Each row has two labels, one from each of two sets.
-0.97,+0.13,-1.54,+1.75,+0.62,-1.75,+3.14,+1.31,+1.32,+0.43,-1.44,+2.66,-3.81,+2.12,-0.23,-0.57,-1.30,+1.80,+1.16,+6.94,-0.57 | ZF & <49>
+2.54,-2.42,+0.97,-7.56,+0.80,-1.94,+3.17,-0.07,+0.98,-1.87,+2.69,+0.47,+3.16,-0.82,-1.46,-0.58,+0.83,+0.73,-1.85,-1.70,-1.51 | JL & <49>
-1.52,-0.22,+0.33,+0.73,+0.56,-2.64,+1.44,+0.40,+0.40,-0.56,-0.92,+1.60,+0.41,+0.80,-0.61,+0.05,+1.25,+0.46,+0.68,-0.19,+0.55 | NQ & <49>
+0.97,+0.31,+0.64,-1.14,+0.40,-3.70,+3.23,+3.19,+0.55,-0.08,+0.62,+2.01,+0.29,+0.48,-1.45,+0.07,+1.27,+2.82,-2.30,+0.72,-2.71 | NQ & <49>
+1.35,+2.59,+0.41,-0.85,+0.36,+0.37,+0.17,+0.53,-1.19,+0.21,-2.36,-0.08,-1.24,+0.20,+2.10,+0.47,-0.65,+1.53,-0.62,+1.57,+0.53 | ZF & <49>
+1.39,+0.78,+1.84,-1.18,+2.13,-1.67,+0.27,+0.10,-0.14,-2.48,+1.49,-1.26,+2.64,-1.43,+0.28,-0.34,+2.16,+0.23,+0.98,+2.86,-3.12 | JL & <49>
-2.53,-0.98,+0.43,-0.20,+1.31,-0.87,-0.92,-0.07,+2.04,-0.79,+2.54,-0.52,+1.64,-0.49,-0.57,+0.70,+0.81,-1.46,-0.07,-1.83,+0.12 | JL & <49>
-1.09,-1.42,-0.29,-0.21,+0.14,+0.47,+0.70,-0.41,+0.35,+0.64,+0.10,-0.88,+1.26,-0.65,-0.57,-0.07,+0.58,-0.28,-0.25,-2.80,-0.07 | JL & <42>
-1.87,-0.05,-0.29,+0.11,-0.60,-2.54,-0.09,+1.04,+0.78,-0.29,-0.58,+1.93,-0.11,+0.96,-0.42,+0.23,-0.21,+0.44,-1.84,-4.67,-0.07 | NQ & <42>
+1.21,+0.31,+1.47,-1.08,-0.20,-2.64,+3.27,-0.90,-1.11,-0.02,-0.47,+1.08,+1.64,+1.06,-0.30,+0.06,-0.51,+2.48,-1.18,-3.44,-2.09 | ZF & <49>
+2.18,+1.74,+2.70,-0.33,+2.02,-2.14,-3.07,-0.07,-0.33,+2.16,-0.38,-0.15,+1.16,+1.64,+1.16,+0.03,+0.94,+1.14,-2.83,+0.38,-0.11 | ZF & <42>
-2.46,-1.68,+0.14,+1.85,+0.19,-2.70,+5.71,+1.83,+1.60,-0.32,-0.15,+1.14,+0.98,+0.36,-1.90,+0.62,+0.15,+2.38,+1.04,+1.53,-1.29 | NQ & <49>
-0.44,-0.88,+0.23,-0.03,+0.58,-1.29,+0.37,-1.14,+0.61,-1.11,+1.39,+1.02,+0.59,+0.17,-1.06,-0.47,+0.07,-0.29,-0.25,-1.03,-0.10 | JL & <49>
+0.81,-1.84,+0.69,-1.15,+0.54,-1.70,+3.85,+0.72,+1.87,-0.13,+0.45,+0.57,+2.05,-1.01,-1.40,-0.23,+1.25,+1.17,-2.09,-2.66,-1.61 | JL & <49>
+0.02,-0.50,+0.31,-0.92,-0.41,-1.18,+6.97,+1.98,+1.00,-2.06,-0.87,+2.61,-0.25,-0.55,-2.08,-0.96,+0.41,+2.89,-1.09,+3.26,-0.83 | JL & <49>
+1.10,-0.89,-0.27,-1.52,+1.20,-1.93,+6.01,+0.81,+0.84,-2.56,+1.69,+0.59,+0.93,-0.85,-1.46,-0.66,+0.97,+1.99,-0.87,+1.39,-2.18 | JL & <49>
+0.94,+0.92,+0.44,-1.09,-1.29,-2.73,+1.45,+2.04,+1.41,-1.33,+1.45,+1.42,+0.80,+0.56,-0.30,-0.90,-0.52,+1.46,-2.12,-0.12,+0.47 | ZF & <49>
-2.29,-1.73,+0.03,-0.22,+0.91,+0.08,+1.27,+0.18,+0.70,-0.46,-0.74,+0.73,+0.46,-0.15,-0.91,-0.14,+1.16,-1.19,-0.82,-1.21,-0.37 | JL & <42>
+0.44,-0.74,+0.10,-0.79,+0.03,-2.66,+2.87,-0.43,+0.83,-1.94,+1.67,+0.54,+1.56,-1.21,-0.55,-0.46,+0.23,-0.04,-0.92,-1.45,-1.29 | JL & <49>
-1.68,-1.68,-0.85,+0.43,+0.66,-0.12,+2.80,+0.47,+0.67,-1.14,-0.63,+1.42,-0.85,-0.05,-1.14,-0.23,+0.03,+0.52,+0.44,+1.09,-1.04 | JL & <42>
-1.35,-2.48,-0.81,+0.46,-0.06,-3.30,+7.56,-0.57,+0.59,-1.44,+0.20,+2.23,+0.63,-0.61,-2.06,-0.38,-0.17,+1.61,-0.59,-6.54,-3.28 | NQ & <49>
-0.12,+1.10,-0.12,+0.11,-1.16,-2.75,+1.65,+0.71,+0.51,-0.81,+1.91,+0.93,+0.22,+1.11,-1.49,-0.28,-0.91,+0.42,-1.03,-4.68,+0.33 | ZF & <49>
-2.74,-3.38,-1.36,+1.10,-1.08,-0.94,+3.80,-0.96,+1.18,-0.29,-0.76,+1.57,+0.48,-0.25,-2.52,-0.32,+0.49,-0.40,-1.23,-5.41,+0.71 | JL & <42>
+0.15,-1.34,+0.13,+1.61,+0.42,-2.40,+4.01,+0.50,+0.70,-1.20,-0.33,+1.09,+2.01,-1.17,-1.16,+0.27,+1.46,+1.61,+0.45,+0.08,-1.74 | JL & <49>
+1.01,-0.76,+0.63,-0.81,-4.82,+0.16,-3.69,+1.18,-0.70,-1.47,+5.25,-1.69,+4.63,-2.06,-1.68,-0.77,-0.09,-3.65,-1.76,-7.56,+3.11 | JL & <49>
-0.36,+0.55,-0.30,+0.68,-0.74,-2.61,+1.81,+0.27,+0.55,+0.21,+0.11,+1.75,+0.56,+0.76,-0.92,-0.40,-0.67,+0.39,-0.09,-3.33,-0.18 | ZF & <49>
+0.93,+0.27,-0.66,-0.36,-0.55,-1.36,+2.16,-0.27,-0.88,+0.96,-0.60,+1.66,+0.80,+0.73,+0.30,+0.75,-0.36,+2.39,-1.12,-1.47,+1.34 | ZF & <49>
-0.40,+0.03,-1.26,-0.35,-1.04,-2.05,+1.09,+1.95,+0.05,-0.44,-1.48,+1.95,-0.08,+0.05,-0.52,+0.31,+0.47,+1.90,-1.80,-1.18,-0.49 | NQ & <49>
-0.65,+1.32,+0.97,-1.12,-1.46,-4.66,+4.58,+6.02,+0.23,-2.22,+3.70,+1.46,+1.18,-0.35,-2.40,+0.91,+1.29,+3.01,-0.42,-2.72,-3.60 | NQ & <49>
+0.05,-1.24,-0.61,+1.79,-1.78,-4.06,+7.47,+0.24,+0.21,-0.57,-1.86,+3.58,+0.78,+2.57,-3.62,-0.09,-1.48,+3.33,-0.71,-3.39,-1.37 | NQ & <49>
+0.10,+0.05,+1.05,+0.53,+0.51,-2.48,-0.20,+0.03,+0.97,-0.31,+2.11,+0.90,+1.84,+0.87,-0.79,-0.42,+0.01,-0.47,-1.76,-5.80,-0.51 | ZF & <42>
-3.30,-2.27,-0.59,+0.30,+1.68,+0.93,+1.60,-0.81,+0.94,+0.33,-0.14,+1.31,-0.06,-0.66,-1.74,-0.11,+0.64,-1.52,-0.49,-3.32,-0.61 | JL & <42>
-1.03,-0.73,-0.22,+1.92,-1.06,-3.45,+4.00,+3.46,+0.10,+0.34,-0.11,+1.45,+1.03,+0.66,-2.48,+0.64,-0.33,+2.89,-1.18,-3.50,-2.56 | NQ & <49>
+0.26,-1.62,+0.29,-1.27,+0.93,-2.43,+4.31,-0.34,+1.27,-2.35,+2.30,+0.80,+2.03,-1.90,-2.25,-0.46,+0.95,-0.17,-0.40,-4.95,-2.33 | JL & <49>
-0.39,-0.74,+0.38,-0.41,+1.18,-0.39,+2.16,-0.42,-0.05,-0.85,+1.62,-0.19,+0.93,-0.34,-1.13,-0.07,+0.87,-1.25,+0.13,-2.18,-1.82 | JL & <49>
+0.24,-2.22,+0.15,+0.78,-1.56,-2.34,+4.64,+2.29,+0.54,-1.25,+1.80,+0.95,+1.63,-0.67,-1.63,-0.16,-0.56,+1.58,-1.30,+1.03,-0.50 | NQ & <49>
+0.47,+0.85,+0.45,-1.43,+1.36,-2.71,+2.78,+1.02,+1.04,-0.32,+1.75,+2.34,-0.41,+0.46,-2.11,-0.33,+0.50,+1.76,-1.53,+0.09,-2.45 | ZF & <49>
-0.17,-1.81,+0.08,+0.48,-0.55,-1.63,+2.83,-0.38,+0.69,+0.24,-2.68,+0.78,+1.08,+0.18,-1.03,+0.65,+0.59,+1.89,-0.25,-3.70,-0.68 | NQ & <42>
-1.17,-1.29,-0.63,+0.60,-0.28,-0.85,+4.85,+0.44,+0.61,-0.83,+0.97,+1.24,+1.09,-0.44,-2.24,-0.11,+0.53,+0.68,+1.10,-2.26,-0.76 | JL & <49>
-0.24,-2.01,-1.19,-0.99,+1.00,-2.13,+3.16,+0.02,+0.60,-1.66,+2.84,+0.50,+2.44,-0.43,-3.05,-0.76,-1.04,+0.69,+0.07,-2.73,-3.16 | JL & <49>
-0.33,+0.41,+0.14,-0.56,+1.56,-0.31,+0.87,-1.75,+0.86,+0.35,-1.68,+1.35,-2.47,+1.17,+0.14,-0.62,+0.29,+0.34,+0.26,+2.56,-1.80 | ZF & <49>
+0.79,+0.60,+0.59,-0.33,-0.01,-1.50,+3.66,+0.22,+0.77,-0.34,+0.51,+1.44,+0.67,+0.48,-0.11,-0.05,-0.61,+2.13,-2.11,-1.69,-0.56 | ZF & <49>
-0.58,-1.46,-0.02,-0.21,+3.32,-2.91,+6.94,-1.25,+1.30,-2.39,+0.06,+2.02,+0.98,+0.25,-2.30,-0.64,+1.33,+3.12,+1.20,+4.32,-4.09 | JL & <49>
+1.24,+0.77,-0.28,-0.36,+0.68,-3.18,+3.22,-0.59,+0.71,-0.99,-0.64,+1.63,-0.03,+1.07,-0.55,-0.62,-1.16,+1.46,-0.08,+0.16,-2.10 | ZF & <49>

Each row has two labels, one from each of two sets.
+1.41,-0.05,-1.21,-0.98,+1.64,-0.08,+2.15,-1.03,-0.49,+0.57,-0.61,+0.91,-1.05,-0.29,-0.79,-1.17,-3.18,-0.15,-1.51,+0.17,-0.37 | <39> & LT
+0.52,+0.17,-1.36,+1.53,+2.04,-1.21,+0.72,+0.08,+0.59,+0.29,+0.13,+0.47,+1.21,+0.15,-1.46,-0.51,-0.72,-0.98,+0.58,+0.14,-0.62 | <48> & LT
-1.10,+0.45,+3.02,-1.38,-0.45,+0.65,-0.12,+0.11,+0.73,+1.08,-0.46,+0.26,+0.37,-0.23,+0.03,+0.08,-1.99,+0.42,-1.03,+0.52,-0.57 | <39> & LT
-0.95,-1.45,+4.27,+1.11,+1.40,+0.24,-0.34,+0.36,+2.64,-0.15,+0.92,+0.48,+2.79,+0.52,+1.26,+0.74,-1.81,+1.17,+2.08,-0.48,-0.84 | <48> & QF
+1.65,-0.61,+0.23,+0.11,+2.14,+0.28,+0.10,+0.13,+0.88,-0.53,+0.16,-0.19,+0.49,-0.17,+1.16,+0.29,-1.19,+0.88,-0.11,-1.00,-1.12 | <48> & QF
-1.12,+0.00,-0.27,-0.75,+2.51,-0.25,-0.23,-0.40,-1.15,+1.53,-0.40,+0.61,+0.92,+0.36,-1.25,-0.91,-1.03,+0.50,+1.79,+0.26,-0.19 | <39> & QF
-3.16,+0.31,+2.83,+0.72,+2.15,-0.17,+0.40,-0.16,+1.01,+4.27,-0.34,+1.25,+2.70,+0.25,-2.09,-1.29,-1.91,+0.89,+2.93,+1.62,+0.34 | <39> & QF
+1.42,+0.30,+1.10,+0.10,+3.41,-0.85,+1.06,+0.39,-0.29,+0.76,+0.01,+0.24,-0.06,-0.45,+0.63,-0.40,-1.28,+0.71,+0.38,-0.50,-0.86 | <48> & QF
-0.48,+0.54,-4.68,+1.87,+3.15,-1.00,+1.54,-0.36,-1.17,+0.84,-0.42,+0.44,-0.86,-0.17,-3.99,-1.25,-1.17,-0.50,+0.55,+0.10,-0.32 | <39> & QF
-0.48,+0.11,+1.00,+0.27,+1.10,+0.14,-0.18,+0.14,-0.54,+0.45,+0.28,-0.71,+0.32,-0.60,+0.01,+0.46,-1.39,+1.56,-0.30,-0.37,-0.61 | <48> & LT
-1.62,+0.39,-0.17,+0.58,+1.88,+0.03,-0.53,-0.63,-0.84,+0.83,-0.26,-0.09,+1.29,+0.19,-1.59,-0.31,-2.01,-0.15,+0.31,-0.27,+0.49 | <39> & QF
+0.63,+0.05,-1.10,+2.47,+2.92,-0.86,+1.79,+0.35,+1.04,-0.10,+0.35,+0.95,+0.18,-0.41,-0.64,-0.24,-1.03,+0.49,+0.64,-0.38,-0.81 | <48> & QF
+0.52,-0.22,+1.37,+1.31,+2.32,-1.20,+1.00,-0.38,+0.89,+0.52,+0.05,+0.95,+1.30,-0.33,-0.95,-0.24,-0.82,+0.88,+0.96,-0.41,-0.20 | <48> & QF
-0.60,-0.59,+2.36,+1.62,+0.35,-1.18,+0.75,+0.74,+1.38,-0.08,+0.21,+0.00,+0.34,-0.34,-0.98,-0.19,-0.75,+0.54,-0.41,+0.33,-1.28 | <48> & LT
+0.68,+0.71,+4.41,-1.81,+2.48,+0.21,-0.77,+1.04,-1.32,+0.40,+0.40,-0.07,+0.69,-0.35,+1.31,-0.86,-1.63,+0.59,+0.19,-1.08,+0.07 | <48> & QF
-0.36,-0.12,+4.22,+0.02,+1.62,-0.51,+0.65,+0.29,+1.08,+0.38,+0.11,+0.27,+0.17,-0.06,-1.31,+1.19,-1.86,-1.50,-1.38,-0.84,-0.99 | <48> & LT
+2.58,-0.45,-1.26,+1.59,+2.83,-0.47,+1.84,+0.23,+1.86,-0.37,+0.02,+1.03,+0.70,-0.37,+1.71,+0.24,-0.79,+0.36,+1.81,-0.91,-1.11 | <48> & QF
-1.58,+0.83,+0.51,+1.00,+0.91,-2.49,+0.33,-0.13,+0.38,+0.60,+0.06,+0.55,-0.42,-0.10,-1.59,+0.10,-2.09,+0.90,-2.30,+0.59,+0.46 | <39> & LT
+0.02,+0.40,+0.90,+0.22,+3.17,-0.27,+0.27,+0.47,-0.15,+0.71,+0.35,+0.31,+0.35,+1.44,+0.22,-0.52,-1.77,+0.89,+1.56,-0.82,-0.44 | <48> & QF
+0.63,+0.33,-1.32,+2.26,+2.02,-2.83,+0.90,-0.12,-0.16,+0.77,+0.19,+0.98,+0.08,-0.60,-2.90,-0.83,-0.50,+0.11,+0.84,-0.72,+0.55 | <48> & QF
-0.80,+0.56,+3.57,+2.21,+0.66,-2.04,-0.19,+1.15,+1.29,+0.17,+0.81,-0.14,-0.39,-0.04,-1.40,+1.50,-1.39,+0.68,-1.28,-0.18,-0.74 | <48> & LT
-0.30,+0.73,-5.71,+2.77,+2.47,-0.25,-0.99,+0.72,-1.32,+0.28,+1.32,-0.56,-0.79,-0.16,-2.65,+0.54,+0.47,+0.58,+0.21,-1.59,-1.10 | <48> & QF
+0.87,+0.38,+2.18,+1.36,+2.34,+0.34,-0.93,+0.26,-0.60,-1.04,+0.62,+0.39,-0.66,-0.41,-0.28,+0.20,-1.17,-0.05,-0.60,-1.34,-0.42 | <48> & QF
+1.62,-0.11,-0.97,+1.16,+4.08,+0.17,+0.97,+0.69,-0.36,+0.56,+0.13,+0.33,+0.59,-0.27,+1.51,-0.58,-2.23,+1.41,+0.90,-1.46,-0.47 | <48> & QF
+0.48,+0.61,-0.21,+2.00,+3.75,-0.03,+0.34,-0.04,+0.22,-0.06,+0.19,+1.07,+0.77,-0.22,+0.34,+0.38,-2.34,+0.78,-0.16,-0.61,-0.27 | <48> & QF
+0.73,-0.29,-2.93,+2.77,+1.80,-1.73,+1.13,-0.60,+0.55,+0.42,+0.26,+0.62,+0.01,+0.07,-1.75,-0.41,-0.54,+0.63,+0.55,-0.52,-1.03 | <48> & QF
-1.54,+0.05,+3.37,-1.45,+1.60,+1.11,+0.00,-0.33,+0.15,+1.26,+0.10,+0.62,+1.80,-0.23,+0.60,-0.18,-3.63,+1.03,+0.15,-0.32,-0.44 | <39> & QF
-1.43,+0.76,-0.25,-1.68,+2.64,+0.71,+0.20,-0.65,-1.29,+1.12,-0.17,+0.56,+0.39,-0.05,-0.91,-1.02,-2.80,+1.32,-1.06,+0.11,+0.33 | <39> & QF
+0.26,+0.00,+1.81,+1.45,+1.91,-0.26,+1.06,-0.19,+1.12,+0.19,+0.21,+0.48,+0.36,-0.24,+0.45,+0.21,-2.20,+0.31,-1.28,-0.78,-0.89 | <48> & QF
+2.11,+0.42,-0.94,+1.76,+3.80,-1.15,+1.37,+0.39,+0.00,+0.05,-0.12,+0.41,-1.54,-0.07,-0.30,+0.41,-1.63,+1.00,-1.86,-0.28,+1.71 | <48> & LT
-0.60,+1.29,-3.16,+1.51,+3.81,-0.48,+1.91,+0.07,+0.50,+1.36,-0.07,+0.89,+0.74,-0.35,-2.07,-0.19,-1.09,+0.34,+0.44,+0.39,-0.30 | <39> & QF
